[[ 2.13  2.25 -1.22  4.45  0.73]
 [-1.25 -1.56 -5.31  1.98 -1.49]
 [ 1.54  1.27 -2.08  1.78  2.19]
 [-2.28 -1.93 -5.64  1.74 -1.89]]
->
[ 0.73  1.98 -2.08 -1.93]

[[-0.56  2.59 -5.06  2.58  5.10]
 [-3.69 -1.75 -3.81 -1.10  1.11]
 [ 0.61  2.46 -4.41  3.59  5.16]]
->
[ 5.10 -1.10 -4.41]

[[ 1.76 -2.94]
 [ 1.56  4.41]
 [ 1.04 -4.10]
 [-2.19  3.53]]
->
[-2.94  1.56]

[[ 1.33 -4.77 -3.78 -1.04 -0.02]
 [-0.86  4.61  4.10  0.75  0.33]
 [-2.32 -2.29 -4.77  1.39 -2.11]]
->
[-0.02  0.75 -4.77]

[[ 0.98 -0.05  0.27]
 [ 0.26  0.89  1.09]
 [ 0.12  5.69 -0.14]
 [ 1.22 -0.31 -0.30]
 [-0.21  5.28  0.70]]
->
[0.27 0.89 0.12]

[[-4.81 -3.16 -5.22]
 [ 3.02  2.22 -1.00]]
->
[-5.22  2.22]
